Below are the code and all the weights of a small trained network. Each question names an input and a class and asks about switching units off, where a switched-off unit gives its printed mean instead of its output.

import numpy as np


def w(rows, s, z=0):
    codes = np.array(rows[::2]) - 128.0
    scale = np.full(codes.shape[1], s)
    scale[-1] = z or s
    return codes * scale


def f(y):
    return np.maximum(y, 0)


def log_softmax(a):
    a = a - a.max(-1, keepdims=True)
    return a - np.log(np.exp(a).sum(-1, keepdims=True))


def net(x, mask):
    res = np.array(x, float).reshape(1, 8) / 4 @ E
    y = f(res @ A[0][:, :-1].T + A[0][:, -1])
    res = res + np.where(mask, y, B[0][:, -1]) @ B[0][:, :-1]
    return log_softmax(res[-1] @ U[:, :-1].T + U[:, -1])


A, B = {}, {}
E = w([
[196,94,35,91,141,194,223,108,87,38,20],'x0',
[245,40,136,215,204,181,132,103,210,141,214],'x1',
[133,130,126,121,114,125,129,122,141,129,125],'x2',
[125,123,117,128,138,123,115,135,129,123,126],'x3',
[117,125,127,130,130,131,157,125,113,130,152],'x4',
[97,243,193,87,255,121,221,163,232,78,115],'x5',
[118,110,122,121,127,132,117,132,141,118,126],'x6',
[134,129,138,121,112,128,126,128,139,123,125],'x7',
],0.0084)
A[0] = w([
[192,80,65,113,120,153,182,109,100,61,61,18],'n1',
[134,147,98,109,158,168,169,112,149,68,74,55],'n2',
[104,120,132,131,124,109,130,117,140,142,136,39],'n3',
[184,122,95,83,130,165,148,116,98,77,125,15],'n4',
[142,94,123,139,66,124,112,116,88,133,144,64],'n5',
[226,91,121,172,168,195,133,126,198,163,196,139],'n6',
[165,113,71,105,148,174,166,113,98,84,76,20],'n7',
[112,205,189,93,233,135,191,170,236,83,127,56],'n8',
[162,65,98,164,42,138,80,102,55,164,130,67],'n9',
[87,126,180,142,140,119,77,110,157,190,187,61],'n10',
[159,102,114,124,149,141,150,132,99,97,96,4],'n11',
[89,157,130,110,89,123,120,163,76,143,93,147],'n12',
[108,142,169,159,120,84,90,148,141,169,183,49],'n13',
[155,62,113,123,85,127,91,130,69,153,137,75],'n14',
[59,118,137,117,92,139,142,137,127,103,117,118],'n15',
[63,184,144,90,70,137,107,149,79,124,77,154],'n16',
[102,129,160,129,117,136,122,119,134,175,145,26],'n17',
[62,135,161,150,132,74,74,134,142,196,156,60],'n18',
[215,61,139,199,164,131,143,123,181,146,163,137],'n19',
[145,87,153,138,154,124,129,131,128,125,129,77],'n20',
[114,139,188,130,169,120,174,132,143,107,120,65],'n21',
[138,116,111,175,153,156,127,132,148,147,133,91],'n22',
[211,82,152,171,168,144,113,118,146,118,165,135],'n23',
[62,162,161,144,129,94,71,164,183,172,209,51],'n24',
[132,119,78,147,130,147,135,101,177,147,157,83],'n25',
[1,176,95,57,77,83,134,158,72,143,70,134],'n26',
[160,66,116,169,65,144,87,104,57,168,141,86],'n27',
[101,157,128,124,115,147,119,134,98,109,121,45],'n28',
],0.0088,0.0027)
B[0] = w([
[163,71,182,200,77,170,198,177,103,141,75,190],'n1',
[150,68,119,175,87,181,159,196,146,164,101,176],'n2',
[128,115,116,121,118,165,135,116,112,132,123,136],'n3',
[176,111,153,174,98,167,165,173,100,149,103,160],'n4',
[91,157,82,143,178,104,125,146,185,159,113,169],'n5',
[119,171,171,58,118,77,35,44,54,1,194,219],'n6',
[170,101,166,178,67,176,185,174,123,135,94,176],'n7',
[11,188,23,162,212,94,119,143,231,223,153,250],'n8',
[49,168,58,153,162,102,135,141,192,232,140,208],'n9',
[175,81,172,150,51,187,198,167,97,133,65,192],'n10',
[169,83,127,167,110,127,164,164,115,147,116,150],'n11',
[129,154,197,107,140,126,70,80,96,56,163,183],'n12',
[206,72,132,155,83,169,168,165,95,148,93,185],'n13',
[98,169,81,147,171,128,121,136,196,199,127,182],'n14',
[149,126,150,98,149,98,99,98,115,121,137,159],'n15',
[124,128,128,107,143,111,96,74,82,74,174,207],'n16',
[144,139,158,159,108,135,161,140,113,112,112,149],'n17',
[188,72,143,152,79,184,212,166,92,128,77,195],'n18',
[146,166,163,58,150,87,62,60,45,61,179,209],'n19',
[110,118,137,126,139,118,133,91,92,122,128,144],'n20',
[88,138,96,140,132,116,97,133,156,163,92,170],'n21',
[135,147,109,112,134,118,96,103,124,91,121,153],'n22',
[139,148,163,61,148,125,92,74,90,75,150,192],'n23',
[160,51,151,209,81,197,215,192,99,132,46,210],'n24',
[132,133,134,103,128,104,126,105,116,110,117,151],'n25',
[171,156,188,27,153,72,46,49,65,48,208,242],'n26',
[59,184,68,144,214,79,108,140,207,218,109,200],'n27',
[150,102,106,116,133,128,88,107,99,129,137,147],'n28',
],0.0065,0.016)
U = w([
[152,130,152,46,137,96,43,63,64,2,150,250],'0',
[7,150,89,161,194,106,106,159,245,231,116,119],'1',
[229,35,148,192,39,194,183,209,93,124,78,8],'2',
],0.0091,0.0013)

Each question gives the input, the list of numbers given to net, and the class t.
The units are the neurons (one row each of A and B). Each row of codes is followed by its name. A weight is (code - 128) times the scale printed after its matrix; where a second scale follows, it is the last column's (A, B and U).
mask holds one flag per neuron, in row order. A switched-off neuron (its flag False) gives its mean, the last column of its row in B, instead of its output. The means were averaged over made-up inputs and are rounded, as every weight is.
A unit's drop is (log p(t) with every unit on - log p(t) with that unit switched off) / (log p(t) with every unit on - log p(t) with every unit switched off).
The circuit of an input: a set's keep is (log p(t) with only the set's units on - log p(t) with every unit switched off) / (log p(t) with every unit on - log p(t) with every unit switched off). Starting from the 12 units with the biggest drops (on a tie, the unit counted first), units are removed one at a time, each time the one whose removal leaves the highest keep (on an exact tie, the one counted first), for as long as the keep stays at least 0.8.
circuit, biggest first: the units of the circuit, biggest drop first
unit that matters most: the unit with the biggest drop
top k neurons: the k neurons with the biggest drops, biggest first
drop when u is switched off: that unit's drop, to one decimal
input [0,-6,-4,-8,-7,-7,-5,-5], class 1: top 2 neurons -> [n9; n27]
input [-2,8,-6,-4,4,6,8,-7], class 0: unit that matters most -> n6
input [-4,3,5,-3,6,-4,-6,-1], class 1: top 4 neurons -> [n27; n26; n9; n1]
input [5,6,0,0,7,-4,-4,4], class 0: top 2 neurons -> [n6; n19]
input [-3,6,-6,-2,5,-7,-4,6], class 1: top 3 neurons -> [n27; n9; n26]
input [-2,6,-5,-8,4,6,2,0], class 0: top 4 neurons -> [n6; n19; n9; n27]
input [7,-6,4,-6,2,0,8,-5], class 2: top 2 neurons -> [n1; n7]
input [-8,-2,-5,-8,5,-7,-2,8], class 2: top 3 neurons -> [n8; n18; n10]
input [-5,-5,5,6,4,5,5,4], class 0: top 3 neurons -> [n26; n9; n27]
input [1,-6,0,-6,8,-8,-4,2], class 1: top 2 neurons -> [n9; n27]
input [6,0,5,-6,8,5,-4,6], class 2: top 2 neurons -> [n1; n27]
input [-7,8,-7,-5,-4,-1,-8,4], class 0: top 3 neurons -> [n6; n19; n23]
input [-6,8,-5,6,2,-1,-3,2], class 0: drop when n6 is switched off -> 1.9
input [4,1,-6,6,1,7,0,2], class 1: circuit, biggest first -> [n8]
input [4,1,8,3,6,-4,-1,5], class 1: drop when n9 is switched off -> 0.4
input [-4,-1,-7,-2,-6,-1,-4,5], class 2: drop when n12 is switched off -> 0.0
